Moves between points:
λ: j157->j768, j120->j661, j189->j164, j602->j429, j849->j385, j131->j373, j811->j760, j279->j809, j763->j98, j231->j75, j877->j17, j51->j285, j553->j706, j657->j26, j896->j915, j50->j128, j148->j852, j573->j50, j368->j930, j459->j267, j653->j554, j882->j452, j117->j410, j285->j248, j548->j622, j561->j368, j102->j407, j321->j776, j975->j882, j394->j835, j297->j861, j133->j885, j205->j573, j552->j449, j402->j187, j558->j552, j195->j965, j98->j693, j385->j818, j852->j325, j776->j602, j273->j827, j95->j51, j567->j933, j358->j688, j705->j89, j571->j34, j759->j499, j89->j157, j693->j955, j373->j997, j911->j704, j17->j288, j885->j911, j339->j558, j219->j816, j173->j849, j34->j113, j440->j657, j554->j118, j827->j553, j965->j395, j164->j283, j42->j67, j809->j780, j160->j379, j915->j567, j118->j186, j113->j436, j684->j391, j778->j195, j465->j297, j661->j937, j448->j626, j407->j548, j626->j679, j529->j374, j391->j715, j238->j42, j158->j405, j679->j241, j236->j358, j393->j440, j227->j394, j881->j868, j267->j272, j894->j131, j379->j117, j288->j730, j937->j94, j452->j96, j930->j513, j861->j658, j67->j78, j780->j330, j283->j364, j272->j125, j676->j236, j499->j789, j715->j919, j816->j402, j611->j227, j405->j811, j971->j759, j325->j645, j374->j881, j983->j231, j75->j82
ξ: j157->j358, j120->j653, j189->j273, j82->j919, j688->j125, j602->j881, j849->j405, j131->j51, j811->j50, j125->j241, j279->j561, j763->j778, j955->j395, j231->j391, j768->j688, j877->j173, j51->j227, j553->j113, j657->j780, j896->j971, j50->j75, j622->j658, j148->j393, j573->j231, j368->j776, j459->j448, j653->j763, j882->j816, j436->j449, j117->j452, j868->j645, j285->j394, j548->j861, j187->j997, j561->j321, j835->j410, j102->j465, j321->j529, j975->j219, j394->j117, j789->j768, j658->j94, j297->j661, j133->j189, j205->j983, j552->j67, j186->j955, j402->j373, j248->j835, j330->j513, j558->j42, j195->j407, j98->j195, j919->j730, j94->j186, j429->j868, j385->j811, j852->j440, j776->j374, j273->j571, j95->j611, j567->j499, j358->j272, j705->j676, j571->j339, j513->j429, j759->j89, j89->j236, j128->j82, j693->j965, j373->j285, j911->j283, j17->j849, j885->j164, j339->j238, j219->j894, j173->j158, j34->j558, j706->j436, j449->j78, j395->j622, j410->j96, j440->j809, j554->j98, j827->j34, j965->j548, j164->j827, j42->j885, j760->j128, j809->j368, j160->j975, j915->j759, j118->j693, j113->j552, j684->j877, j778->j102, j704->j364, j465->j120, j661->j554, j448->j896, j407->j297, j626->j915, j26->j330, j529->j148, j391->j17, j238->j133, j158->j205, j679->j567, j236->j267, j393->j279, j227->j379, j881->j325, j267->j626, j96->j187, j894->j95, j730->j818, j379->j882, j78->j704, j288->j385, j937->j118, j452->j402, j930->j602, j364->j706, j861->j937, j67->j911, j933->j789, j780->j930, j283->j553, j241->j933, j272->j679, j997->j248, j818->j760, j676->j459, j499->j157, j715->j288, j816->j131, j611->j160, j405->j573, j645->j26, j971->j705, j325->j657, j374->j852, j983->j684, j75->j715
δ: j157->j117, j120->j684, j189->j120, j82->j429, j688->j96, j602->j157, j849->j440, j131->j34, j811->j780, j125->j187, j279->j896, j763->j173, j955->j818, j231->j776, j768->j410, j877->j148, j51->j558, j553->j118, j657->j679, j896->j95, j50->j930, j622->j128, j148->j459, j573->j368, j368->j759, j459->j219, j653->j877, j882->j164, j436->j955, j117->j911, j868->j688, j285->j552, j548->j50, j187->j706, j561->j971, j835->j78, j102->j205, j321->j705, j975->j189, j394->j67, j789->j835, j658->j82, j297->j231, j133->j465, j205->j561, j552->j965, j186->j730, j402->j553, j248->j449, j330->j933, j558->j195, j195->j405, j98->j849, j919->j868, j94->j919, j429->j768, j385->j657, j852->j267, j776->j89, j273->j653, j95->j339, j567->j285, j358->j452, j705->j160, j571->j763, j513->j789, j759->j227, j89->j379, j128->j513, j693->j385, j373->j113, j911->j861, j17->j852, j885->j297, j339->j778, j219->j273, j173->j393, j34->j98, j706->j186, j449->j395, j395->j760, j410->j704, j440->j626, j554->j17, j827->j554, j965->j811, j164->j661, j42->j407, j760->j330, j809->j915, j160->j133, j915->j51, j118->j288, j113->j693, j684->j529, j778->j158, j704->j658, j465->j983, j661->j391, j448->j894, j407->j573, j626->j131, j26->j241, j529->j676, j391->j374, j238->j102, j158->j279, j679->j373, j236->j882, j393->j448, j227->j42, j881->j358, j267->j816, j96->j364, j894->j571, j730->j645, j379->j885, j78->j622, j288->j325, j937->j715, j452->j283, j930->j499, j364->j94, j861->j75, j67->j548, j933->j248, j780->j567, j283->j937, j241->j997, j272->j402, j997->j436, j818->j26, j676->j975, j499->j394, j715->j881, j816->j827, j611->j238, j405->j809, j645->j125, j971->j611, j325->j272, j374->j236, j983->j321, j75->j602
α: j157->j499, j120->j465, j189->j133, j82->j128, j688->j768, j602->j930, j849->j17, j131->j816, j811->j385, j125->j688, j279->j393, j763->j653, j955->j186, j231->j573, j768->j789, j877->j684, j51->j131, j553->j283, j657->j325, j896->j448, j50->j811, j622->j395, j148->j529, j573->j405, j368->j809, j459->j676, j653->j120, j882->j379, j436->j706, j117->j394, j868->j429, j285->j373, j548->j965, j187->j96, j561->j279, j835->j248, j102->j778, j321->j561, j975->j160, j394->j285, j789->j933, j658->j622, j297->j407, j133->j238, j205->j158, j552->j113, j186->j94, j402->j452, j248->j997, j330->j26, j558->j34, j195->j98, j98->j554, j919->j82, j94->j658, j429->j513, j385->j288, j852->j374, j776->j368, j273->j189, j95->j894, j567->j679, j358->j157, j705->j971, j571->j273, j513->j330, j759->j915, j89->j759, j128->j760, j693->j118, j373->j402, j911->j67, j17->j391, j885->j42, j339->j571, j219->j975, j173->j877, j34->j827, j706->j364, j449->j436, j395->j955, j410->j835, j440->j852, j554->j661, j827->j164, j965->j693, j164->j885, j42->j558, j760->j818, j809->j440, j160->j611, j915->j626, j118->j937, j113->j553, j684->j983, j778->j763, j704->j78, j465->j102, j661->j297, j448->j459, j407->j195, j626->j267, j26->j645, j529->j321, j391->j231, j238->j339, j158->j173, j679->j272, j236->j89, j393->j148, j227->j51, j881->j602, j267->j236, j96->j410, j894->j219, j730->j919, j379->j227, j78->j449, j288->j715, j937->j861, j452->j117, j930->j780, j364->j704, j861->j548, j67->j552, j933->j241, j780->j657, j283->j911, j241->j125, j272->j358, j997->j187, j818->j730, j676->j705, j499->j567, j715->j75, j816->j882, j611->j95, j405->j849, j645->j868, j971->j896, j325->j881, j374->j776, j983->j205, j75->j50
χ: j157->j89, j82->j75, j688->j358, j602->j776, j849->j173, j131->j894, j811->j405, j125->j272, j955->j693, j231->j983, j768->j157, j51->j95, j553->j827, j657->j440, j50->j573, j622->j548, j573->j205, j368->j561, j882->j975, j436->j113, j117->j379, j868->j881, j285->j51, j548->j407, j187->j402, j835->j394, j394->j227, j789->j499, j658->j861, j297->j465, j552->j558, j186->j118, j402->j816, j248->j285, j330->j780, j558->j339, j195->j778, j98->j763, j919->j715, j94->j937, j429->j602, j385->j849, j852->j148, j776->j321, j567->j915, j358->j236, j513->j930, j759->j971, j89->j705, j128->j50, j693->j98, j373->j131, j911->j885, j17->j877, j885->j133, j34->j571, j706->j553, j449->j552, j395->j965, j410->j117, j440->j393, j554->j653, j827->j273, j965->j195, j164->j189, j42->j238, j760->j811, j809->j279, j915->j896, j118->j554, j113->j34, j704->j911, j661->j120, j407->j102, j626->j448, j26->j657, j391->j684, j679->j626, j236->j676, j227->j611, j881->j374, j267->j459, j96->j452, j730->j288, j379->j160, j78->j67, j288->j17, j937->j661, j452->j882, j930->j368, j364->j283, j861->j297, j67->j42, j933->j567, j780->j809, j283->j164, j241->j679, j272->j267, j997->j373, j818->j385, j499->j759, j715->j391, j816->j219, j405->j158, j645->j325, j325->j852, j374->j529, j75->j231
π: j157->j602, j120->j189, j189->j975, j82->j658, j688->j868, j602->j75, j849->j98, j131->j626, j811->j965, j125->j645, j279->j158, j763->j571, j955->j436, j231->j297, j768->j429, j877->j653, j51->j915, j553->j402, j657->j385, j896->j279, j50->j548, j622->j78, j148->j877, j573->j407, j368->j573, j459->j148, j653->j273, j882->j236, j436->j997, j117->j157, j868->j919, j285->j567, j548->j67, j187->j125, j561->j205, j835->j789, j102->j238, j321->j983, j975->j676, j394->j499, j789->j513, j658->j704, j297->j885, j133->j160, j205->j102, j552->j285, j186->j706, j402->j272, j248->j933, j330->j760, j558->j51, j195->j558, j98->j34, j919->j94, j94->j364, j429->j82, j385->j693, j852->j17, j776->j231, j273->j219, j95->j896, j567->j780, j358->j881, j705->j321, j571->j894, j513->j128, j759->j368, j89->j776, j128->j622, j693->j113, j373->j679, j911->j117, j17->j554, j885->j379, j339->j95, j219->j459, j173->j763, j34->j131, j706->j187, j449->j248, j395->j449, j410->j768, j440->j849, j554->j827, j827->j816, j965->j552, j164->j882, j42->j227, j760->j395, j809->j405, j160->j705, j915->j809, j118->j553, j113->j373, j684->j120, j778->j339, j704->j410, j465->j133, j661->j164, j448->j393, j407->j42, j626->j440, j26->j818, j529->j684, j391->j661, j238->j611, j158->j778, j679->j657, j236->j374, j393->j173, j227->j759, j881->j715, j267->j852, j96->j688, j894->j448, j730->j186, j379->j89, j78->j835, j288->j118, j937->j283, j452->j358, j930->j50, j364->j96, j861->j911, j67->j394, j933->j330, j780->j811, j283->j452, j241->j26, j272->j325, j997->j241, j818->j955, j676->j529, j499->j930, j715->j937, j816->j267, j611->j971, j405->j195, j645->j730, j971->j561, j325->j288, j374->j391, j983->j465, j75->j861

In the rows, zero is written as 67.

The rows follow the links: the fewer symbols apart two points are, the more alike their rows tend to be.

Each row is also shifted at random along 9 hidden directions that mean nothing.

The rows of 90 points, shuffled:
Each row is one point's numbers.
v1: [  66   60   68   60   72   70   70   65   70   63   63   97   64   66   69   74   71   62   62   64   67   80   52   57   65   70   78   57   61   63   74   83   71   68]
v2: [  66   68   69   58   50   62   73   63   68   61   63   73   52   65   60   72   62   56   61   57   97   72   79   65   55   81   76   83   64   62   85   66   64   66]
v3: [  58   62   72   76   54   61   74   69   57   69   80   65   71   53   65   58   70   66   42   69   60   66   67   61   55   68   65   84   80   65   54   78   63   77]
v4: [  51   78   81   69   72   60   75   72   78   72   74   52   65   75   85   66   92   85   60   70   75   76   65   86   66   50   72   81   63   61   67   65   69   64]
v5: [  70   77   45   63   62   63   65   82   72   73   75   53   49   78   55   71   63   68   83   64   57   59   65   84   71   64   64   75   68   76   77   69   66   65]
v6: [  70   59   57   68   44   71   70   64   51   52   68   79   69   73   57   69   58   56   48   62   68   63   70   67   54   68   64   82   69   80   83   66   62   74]
v7: [  63   63   57   68   68   55   75   61   80   81   75   49   65   50   76   58   73   62   63   70   76   71   80   55   59   40   75   60   63   82   56   62   60   68]
v8: [  62   60   75   73   59   57   87   67   77   57   76   57   69   68   75   59   78   75   46   71   74   65   66   72   62   57   87   95   53   68   66   68   70   69]
v9: [  66   54   65   72   58   66   52   63   50   60   60   86   76   64   73   61   59   55   59   61   85   78   65   50   65   77   67   79   83   68   74   69   69   69]
v10: [  41   67   70   73   53   55   74   66   81   67   72   65   56   58   54   50   70   54   58   62   62   78   64   60   69   72   81   61   63   55   68   78   59   59]
v11: [  73   66   94   64   78   76   66   63   55   56   71   56   87   59   83   74   64   71   71   67   69   66   75   67   52   82   50   58   62   58   72   57   62   81]
v12: [  44   66   76   70   85   72   78   74   69   64   80   30   56   57   85   67   81   70   76   76   77   78   73   70   66   62   53   57   64   57   59   66   65   72]
v13: [  39   55   62   71   58   71   63   62   60   59   60   74   59   79   69   70   78   66   56   68   92   77   69   61   69   62   64   70   75   64   68   64   67   67]
v14: [  93   61   88   81   84   82   74   51   59   56   55   69   91   72   82   63   69   79   51   75   58   66   65   68   74   63   66   59   51   67   64   55   74   64]
v15: [  50   69   73   71   64   69   56   76   62   64   70   53   62   78   61   65   66   72   79   67   81   65   69   71   75   79   52   69   78   59   66   66   62   62]
v16: [  73   64   66   60   68   56   60   58   75   82   59   81   77   65   68   64   72   65   66   68   87   69   69   43   66   52   79   49   70   75   49   68   63   63]
v17: [  69   66   73   71   71   65   61   73   70   55   71   56   64   55   76   56   58   58   79   59   60   78   66   68   73   89   72   72   62   54   82   71   70   65]
v18: [  85   74   86   61   75   71   68   76   59   65   77   64   76   55   72   70   56   58   80   57   67   65   65   63   53   92   58   59   70   55   75   77   62   74]
v19: [  74   62   65   82   54   63   59   56   62   72   53   83   75   70   61   56   73   71   45   71   67   66   70   61   78   57   73   77   76   69   55   63   73   61]
v20: [  65   55   67   73   63   72   48   73   57   50   63   85   81   97   67   66   70   83   59   70   62   66   48   73   75   61   59   76   71   73   71   71   68   69]
v21: [  72   57   73   72   76   75   79   64   62   60   74   75   75   67   73   65   75   70   54   74   50   74   56   65   62   58   67   55   58   68   64   75   67   74]
v22: [  79   68   67   75   59   60   73   75   68   68   75   69   66   71   66   57   65   63   57   62   88   66   54   62   74   68   80   87   72   66   68   85   71   52]
v23: [  59   74   85   69   63   54   50   70   78   81   60   54   69   73   65   60   80   81   81   68   89   64   75   67   80   75   66   76   84   47   46   62   67   58]
v24: [  60   60   64   59   75   78   92   78   67   64   83   38   51   70   64   81   75   73   80   80   80   57   70   71   57   64   49   54   61   69   57   66   56   83]
v25: [  80   61   62   84   54   66   68   57   49   62   66   63   79   59   63   53   57   59   45   67   48   62   79   66   61   59   62   70   70   81   74   59   64   71]
v26: [  76   70   58   72   73   66   64   77   52   69   82   37   68   43   76   58   47   51   82   62   63   64   77   64   61   72   51   64   76   77   73   66   62   71]
v27: [  46   73   67   55   68   67   82   65   84   77   66   65   51   65   57   77   75   63   76   66   82   68   72   61   62   64   73   46   59   62   65   67   61   65]
v28: [  57   59   44   57   75   81   74   70   62   55   71   69   47   73   65   81   65   56   78   70   59   75   64   73   61   60   56   43   57   78   85   68   59   76]
v29: [  47   59   73   70   79   72   56   80   69   54   69   60   59   79   69   68   78   76   80   72   59   74   53   72   84   78   57   68   73   52   60   74   74   65]
v30: [  57   64   59   55   69   66   92   74   81   65   79   58   52   69   70   80   72   67   68   71   95   63   65   69   57   58   74   72   53   74   70   74   65   73]
v31: [  70   60   70   68   64   60   56   66   72   75   58   67   67   71   66   62   68   67   76   68   97   70   72   50   79   71   72   66   74   61   53   63   66   59]
v32: [  68   65   73   69   74   64   77   61   77   73   69   70   74   57   65   60   66   65   60   69   49   68   61   57   72   65   82   56   57   65   55   75   71   62]
v33: [  56   66   78   58   78   72   62   60   67   69   61   69   68   87   76   80   91   87   69   77   79   69   70   71   63   52   55   56   66   62   55   53   64   73]
v34: [  60   65   57   68   66   65   60   72   61   76   65   69   71   65   66   70   74   86   60   78   44   56   65   75   69   61   57   95   85   68   42   66   83   75]
v35: [  57   63   76   67   71   54   42   68   79   73   60   64   66   53   72   56   71   65   84   68   58   82   76   58   76   82   70   63   81   45   48   63   72   65]
v36: [  54   70   49   71   56   60   50   62   56   72   68   77   65   69   77   60   75   67   47   65   55   79   68   76   57   43   63   84   79   84   78   60   69   71]
v37: [  68   67   70   79   69   79   86   51   62   65   64   54   60   56   64   59   65   56   57   63   74   68   79   63   69   68   67   52   55   66   77   59   60   61]
v38: [  57   72   76   72   74   70   66   65   65   71   63   50   58   54   69   62   64   60   78   63   72   74   75   63   76   84   63   65   74   51   64   62   69   60]
v39: [  72   77   73   68   62   59   87   72   75   86   79   52   62   31   50   58   49   50   73   63   58   54   78   55   63   93   81   70   71   55   51   80   68   64]
v40: [  70   55   51   58   80   67   62   79   69   59   76   62   59   65   76   74   61   57   92   67   77   78   59   57   67   65   64   51   66   72   73   77   62   75]
v41: [  40   67   81   62   75   70   73   76   64   74   76   63   63   63   70   75   78   70   70   69   76   71   63   60   59   72   52   58   76   52   53   76   65   73]
v42: [  63   72   95   60   56   50   60   61   80   80   56   89   84   70   66   66   83   79   55   67   82   67   67   55   60   68   85   73   74   50   45   70   67   65]
v43: [  69   72   36   67   78   75   81   75   60   77   74   55   42   63   81   75   65   60   73   63   94   69   66   76   71   51   61   75   67   88   82   68   73   59]
v44: [  63   54   57   66   79   86   86   53   63   55   62   65   43   40   66   72   53   44   73   68   75   77   83   50   63   89   65   54   58   61   75   65   70   72]
v45: [  74   68   86   63   68   55   27   79   57   50   74   76   92   83   97   63   73   73   71   55   63   87   55   77   57   72   60   82   76   60   93   69   63   75]
v46: [  88   70   62   61   70   66   75   62   70   78   61   91   69   63   63   74   67   75   54   75   52   56   61   69   67   63   81   91   67   75   52   69   87   69]
v47: [  75   76   55   60   65   67   49   66   61   77   59   81   66   75   55   73   67   68   71   66   41   67   68   74   68   58   57   51   74   76   68   62   61   68]
v48: [  75   67   56   68   65   79   63   58   68   41   52   74   54   74   60   72   50   57   73   60   56   68   71   81   78   88   72   71   48   64  102   53   73   58]
v49: [  75   63   67   82   71   74   71   58   54   65   68   60   80   57   77   55   64   65   51   70   61   67   74   61   63   56   60   60   66   77   67   60   65   69]
v50: [  99   67   54   79   71   73   80   68   54   64   70   61   66   56   73   64   45   56   62   63   77   59   66   67   72   69   71   86   65   84   80   71   77   57]
v51: [  75   78   61   65   66   64   78   57   62   91   66   76   60   42   66   68   68   63   50   64   64   67   81   64   50   54   69   74   74   72   57   64   71   69]
v52: [  68   55   40   66   69   63   62   64   72   71   63   92   60   68   75   67   76   69   52   75   59   80   54   63   71   40   82   77   69   86   60   74   80   65]
v53: [  73   79   79   72   59   64   53   61   63   78   52   81   77   83   65   62   76   80   57   61   86   64   66   66   77   66   67   81   78   62   60   63   72   52]
v54: [  80   62   89   69   54   53   48   82   48   60   86   68   97   80   84   60   68   64   64   56  110   75   59   51   43   64   55   64   84   67   78   79   41   79]
v55: [  68   60   85   81   68   81   77   62   54   48   64   73   73   58   68   62   53   56   56   65   61   68   61   61   73   97   68   72   62   52   77   75   75   63]
v56: [  59   64   41   79   52   65   63   71   58   85   61   86   60   80   55   63   72   71   45   69   87   60   53   53   82   42   67   83   89   84   51   81   71   54]
v57: [  67   69   66   72   71   60   58   58   76   72   59   76   74   62   74   55   67   67   62   64   60   76   67   62   75   60   83   63   61   70   67   64   71   56]
v58: [  71   72   65   70   55   46   72   76   78   83   80   50   67   53   69   56   65   67   64   65   81   55   75   65   63   69   79   96   74   68   54   73   69   64]
v59: [  83   71   89   75   53   54   55   67   68   68   70   61   84   63   60   49   61   58   68   56   75   68   73   53   68   85   70   60   73   53   68   70   50   59]
v60: [  44   73   78   53   75   71   83   62   82   69   63   58   55   80   72   82   84   76   73   70   98   67   72   75   63   61   69   59   51   60   69   56   63   68]
v61: [  80   62   67   61   69   73   81   78   61   60   76   72   66   75   70   82   66   69   67   67   87   58   56   69   60   75   65   88   68   67   70   76   71   74]
v62: [  90   72   59   62   74   60   54   63   64   73   62   79   75   73   86   71   72   72   64   62   81   72   64   70   60   41   74   65   63   86   79   62   68   66]
v63: [  74   62   87   56   65   67   64   66   69   51   64   66   76   82   79   77   74   73   75   66  108   69   69   66   55   74   68   69   60   59   76   58   60   75]
v64: [  62   77   72   73   77   76   80   64   60   98   64   58   64   53   65   63   67   63   70   67  105   59   79   41   71   63   56   45   80   66   43   68   60   53]
v65: [  61   54   52   81   61   76   73   63   61   51   68   72   58   76   61   60   66   57   55   70   59   78   57   66   76   60   67   54   62   75   82   74   59   62]
v66: [  74   72   78   66   57   65   54   71   61   64   62   99   77   91   58   71   75   79   55   61   72   71   49   72   69   71   68   80   78   60   74   77   68   61]
v67: [  89   57   71   65   58   65   70   63   68   51   65   61   74   76   71   73   62   72   68   72   84   56   77   70   59   73   71   83   60   69   70   55   64   77]
v68: [  69   69   64   72   73   69   59   63   73   73   50   74   61   69   66   65   63   69   74   66   73   68   65   64   90   78   76   77   73   59   60   65   83   51]
v69: [  74   60   82   77   78   58   65   69   71   71   78   56   79   62   90   55   78   70   68   68   88   82   64   52   66   57   71   54   67   64   59   72   62   65]
v70: [  50   58   69   56   86   72   58   66   79   62   53   67   59   74   74   80   76   79   88   75   73   76   66   66   80   75   67   61   65   52   54   61   76   73]
v71: [  66   66   63   63   76   69   55   74   53   69   72   67   72   57   79   72   60   62   79   64   68   71   68   61   56   74   52   64   79   72   69   67   67   76]
v72: [  67   75   79   65   64   78   73   51   63   70   51   89   64   71   61   78   73   69   56   64   73   65   70   66   68   70   67   67   65   60   65   61   70   62]
v73: [  61   65   71   58   45   64   87   61   71   61   72   66   52   59   49   74   68   59   56   67   71   61   81   68   51   83   74   78   63   53   63   65   61   80]
v74: [  69   69   88   79   63   66   66   65   73   54   70   63   78   69   58   51   70   71   58   68   31   69   63   77   73   80   70   61   56   51   72   66   63   63]
v75: [  68   55   54   60   70   71   70   72   72   62   66   77   60   83   60   77   72   70   71   74   81   64   54   59   75   59   69   58   64   72   63   76   66   66]
v76: [  75   46   67   73   64   62   52   70   56   40   73   89   80   69   92   59   61   52   58   56   91   92   53   50   59   69   75   71   68   71   95   80   64   69]
v77: [  58   62   44   67   56   59   79   71   76   52   75   32   43   79   69   69   65   69   73   71   91   56   80   88   65   55   73   98   54   84   88   53   63   69]
v78: [  66   67   66   58   93   92   93   49   65   73   55   79   56   62   73   89   73   68   65   72   76   67   70   62   67   58   62   45   49   68   60   58   75   67]
v79: [  65   60   41   60   58   54   65   66   77   87   69   74   61   59   58   62   66   56   66   66   79   68   71   46   60   44   79   53   72   87   56   69   55   68]
v80: [  65   76   78   76   70   76   82   56   62   68   59   66   61   62   71   68   69   65   53   63   75   70   71   74   70   70   71   75   62   61   73   61   77   58]
v81: [  64   60   70   68   57   74   99   59   66   71   65   65   57   75   55   73   81   72   47   77   94   54   72   60   61   54   68   72   62   69   48   67   60   70]
v82: [  75   64   67   61   67   79   71   61   62   66   55   88   63   66   51   81   54   52   71   62   81   64   68   46   64   87   66   50   70   58   67   72   64   65]
v83: [  89   68   55   58   64   62   71   65   68   71   65   69   64   52   62   74   59   67   66   70   48   52   79   73   57   71   73   92   73   72   58   57   79   82]
v84: [  64   82   78   68   68   77   77   54   78   78   50   77   63   78   50   70   78   78   60   71   49   61   66   76   82   64   72   51   56   57   61   62   72   53]
v85: [  65   65   58   82   41   56   57   64   58   72   65   71   74   67   51   52   69   73   39   72   39   56   72   73   69   57   67   90   82   76   54   65   68   70]
v86: [  83   70   80   60   84   76   66   72   61   65   68   65   73   60   75   79   67   74   78   71   52   61   67   72   57   78   60   70   66   59   61   64   77   80]
v87: [  78   79   84   69   71   62   64   62   71   78   61   70   75   64   78   64   73   73   64   61   81   66   69   69   73   69   75   78   69   57   63   64   75   57]
v88: [  65   82   68   62   74   60   66   58   81   89   58   69   69   60   66   64   77   80   65   72   45   60   73   75   73   53   76   69   65   69   50   58   79   60]
v89: [  53   65   72   54   68   62   56   67   83   69   60   79   68   90   64   77   82   79   76   71   73   69   62   68   70   60   71   60   66   62   62   65   66   69]
v90: [  59   66   78   75   84   81   79   68   60   65   76   52   72   64   74   67   72   73   69   75   53   68   66   66   69   69   50   47   62   62   60   66   65   68]

Some points, each with its row:
j26 v64
j283 v86
j553 v78
j763 v16
j911 v61
j730 v49
j558 v73
j955 v13
j868 v26
j894 v60
j554 v70
j915 v84
j852 v68
j17 v35
j706 v11
j459 v88
j385 v19
j861 v21
j657 v37
j133 v30
j885 v1
j339 v89
j95 v27
j849 v31
j571 v42

Row, symbols taken left to right, then the row they reach:
v81 χ δ δ ξ ξ ξ: v17
v74 λ χ δ π π δ α: v59
v38 π α α α ξ: v29
v15 π χ λ π ξ: v20
v65 ξ χ ξ α λ α π: v24
v85 π π α α α δ ξ: v9
v25 α π π δ π χ χ: v83
v47 δ π π δ λ δ χ α: v33
v46 ξ λ π α α: v18
v48 χ π π λ λ α: v14
v72 π ξ α δ ξ ξ: v66
v28 δ ξ ξ χ δ α ξ: v69
v3 α δ ξ ξ α: v90
v45 π δ ξ π λ δ χ: v51
v5 λ π α χ π π α: v67
v2 π α α α ξ: v4

